.48,.28,-.60
-.69,.45,.43
-.09,.45,.07
->
.48,.28
-.69,.45

-.52,-.06,-.63
-.09,.39,-.33
->
-.52,-.06
-.09,.39

-.19,-.02,-.11,.19,.69
.09,-.21,-.05,-.01,-.12
->
-.19,-.02
.09,-.21

.44,.62,-.29
.42,.66,-.29
.55,.55,-.27
.42,.63,-.29
->
.44,.62
.42,.66

-.36,.37,.36
-.57,.23,.40
-.48,.39,.41
->
-.36,.37
-.57,.23

.70,.21,.31
.37,.10,.24
->
.70,.21
.37,.10

-.11,.07,-.47,-.35
-.08,.33,-.51,-.33
-.27,.33,-.60,-.03
->
-.11,.07
-.08,.33

.10,-.55,-.48,-.62
-.60,-.23,.22,-.18
->
.10,-.55
-.60,-.23
